Below are the code and all the weights of a small trained network. Each question names an input and a class and asks about switching units off, where a switched-off unit gives its printed mean instead of its output.

import numpy as np


def w(rows, s, z=0):
    codes = np.array(rows[::2]) - 128.0
    scale = np.full(codes.shape[1], s)
    scale[-1] = z or s
    return codes * scale


def norm(h):
    return h / np.sqrt((h * h).mean(-1, keepdims=True) + 1e-5)


def f(y):
    return y / 2 * (1 + np.tanh(0.7978845608 * (y + 0.044715 * y**3)))


def log_softmax(a):
    a = a - a.max(-1, keepdims=True)
    return a - np.log(np.exp(a).sum(-1, keepdims=True))


def net(x, mask):
    res = np.array(x, float).reshape(1, 5) / 4 @ E
    u = 0
    for l in range(2):
        y = f(norm(res) @ A[l][:, :-1].T + A[l][:, -1])
        res = res + np.where(mask[u : u + 4], y, B[l][:, -1]) @ B[l][:, :-1]
        u += 4
    return log_softmax(norm(res)[-1] @ U[:, :-1].T + U[:, -1])


A, B = {}, {}
E = w([
[127,150,248,72,112,128,72],'x0',
[134,128,124,123,133,123,123],'x1',
[158,103,148,129,16,36,133],'x2',
[63,92,130,82,125,66,183],'x3',
[130,131,125,125,129,127,123],'x4',
],0.019)
A[0] = w([
[43,103,127,51,148,72,155,195],'L0N0',
[178,106,104,141,15,66,121,59],'L0N1',
[167,128,239,99,48,93,106,1],'L0N2',
[107,138,253,52,137,170,96,28],'L0N3',
],0.021,0.0077)
B[0] = w([
[23,43,151,128,191,107,106,234],'L0N0',
[147,194,138,225,144,69,181,248],'L0N1',
[144,131,40,8,54,167,26,251],'L0N2',
[137,176,209,214,227,93,175,241],'L0N3',
],0.018,0.015)
A[1] = w([
[82,1,63,106,125,210,81,110],'L1N0',
[114,67,144,3,31,130,60,74],'L1N1',
[46,93,196,146,118,51,175,25],'L1N2',
[11,137,101,80,153,48,144,254],'L1N3',
],0.028,0.0026)
B[1] = w([
[140,143,90,128,141,206,131,210],'L1N0',
[56,124,167,137,64,206,91,189],'L1N1',
[158,120,67,27,95,115,12,229],'L1N2',
[134,120,190,188,117,93,254,253],'L1N3',
],0.03,0.02)
U = w([
[180,147,8,131,187,244,99,248],'0',
[116,39,81,91,159,212,249,176],'1',
[200,199,59,230,82,94,103,198],'2',
[158,58,92,98,40,3,179,132],'3',
[183,209,193,155,205,178,85,134],'4',
[62,65,206,74,226,49,128,39],'5',
[132,191,133,88,10,190,10,66],'6',
[33,89,231,121,22,142,160,2],'7',
],0.018,0.002)

Each question gives the input, the list of numbers given to net, and the class t.
The units are the neurons (one row each of A and B). Each row of codes is followed by its name. A weight is (code - 128) times the scale printed after its matrix; where a second scale follows, it is the last column's (A, B and U).
mask holds one flag per neuron, layer by layer. A switched-off neuron (its flag False) gives its mean, the last column of its row in B, instead of its output. The means were averaged over made-up inputs and are rounded, as every weight is.
A unit's drop is (log p(t) with every unit on - log p(t) with that unit switched off) / (log p(t) with every unit on - log p(t) with every unit switched off).
The circuit of an input: a set's keep is (log p(t) with only the set's units on - log p(t) with every unit switched off) / (log p(t) with every unit on - log p(t) with every unit switched off). Starting from all 8 units, units are removed one at a time, each time the one whose removal leaves the highest keep (on an exact tie, the one counted first), for as long as the keep stays at least 0.8.
units of the circuit, in order: the units of the circuit, biggest drop first
k most important neurons: the k neurons with the biggest drops, biggest first
top k neurons in layer l: the k neurons of layer l with the biggest drops, biggest first
drop when u is switched off: that unit's drop, to one decimal
input [1,-3,0,-7,0], class 4: 3 most important neurons	L0N2, L1N2, L0N0
input [6,-3,6,-1,5], class 6: units of the circuit, in order	L0N2
input [-1,-7,1,-6,7], class 2: 2 most important neurons	L0N2, L0N0
input [0,-3,-2,6,-1], class 1: top 3 neurons in layer 0	L0N3, L0N1, L0N0
input [0,5,-3,6,8], class 1: units of the circuit, in order	L1N0, L0N1, L1N3
input [-2,0,-1,0,6], class 0: 2 most important neurons	L0N1, L1N3
input [0,-1,2,-6,-5], class 2: 3 most important neurons	L1N2, L1N1, L1N0
input [-1,7,1,2,-8], class 3: 3 most important neurons	L1N2, L1N3, L0N3
input [2,3,0,-7,-5], class 4: units of the circuit, in order	L1N2, L1N1, L1N0, L1N3
input [-1,-6,1,7,0], class 3: 2 most important neurons	L0N2, L1N2
input [-5,5,4,0,7], class 2: top 2 neurons in layer 0	L0N0, L0N1
input [0,-4,-3,-3,0], class 0: 3 most important neurons	L0N3, L1N3, L0N1
input [1,1,-1,-7,-4], class 4: units of the circuit, in order	L0N2, L1N2, L0N0, L1N3
input [2,3,-1,0,8], class 4: units of the circuit, in order	L0N3
input [6,-8,3,-1,-8], class 6: 3 most important neurons	L0N2, L1N3, L0N0
input [8,-3,6,-1,2], class 6: 3 most important neurons	L1N3, L0N2, L0N0
input [0,4,2,-4,1], class 2: 2 most important neurons	L0N1, L1N2
input [4,-1,-2,8,4], class 5: top 2 neurons in layer 0	L0N0, L0N3
input [0,3,1,3,5], class 3: drop when L0N0 is switched off	0.0
input [2,-6,-3,7,6], class 5: units of the circuit, in order	L0N0
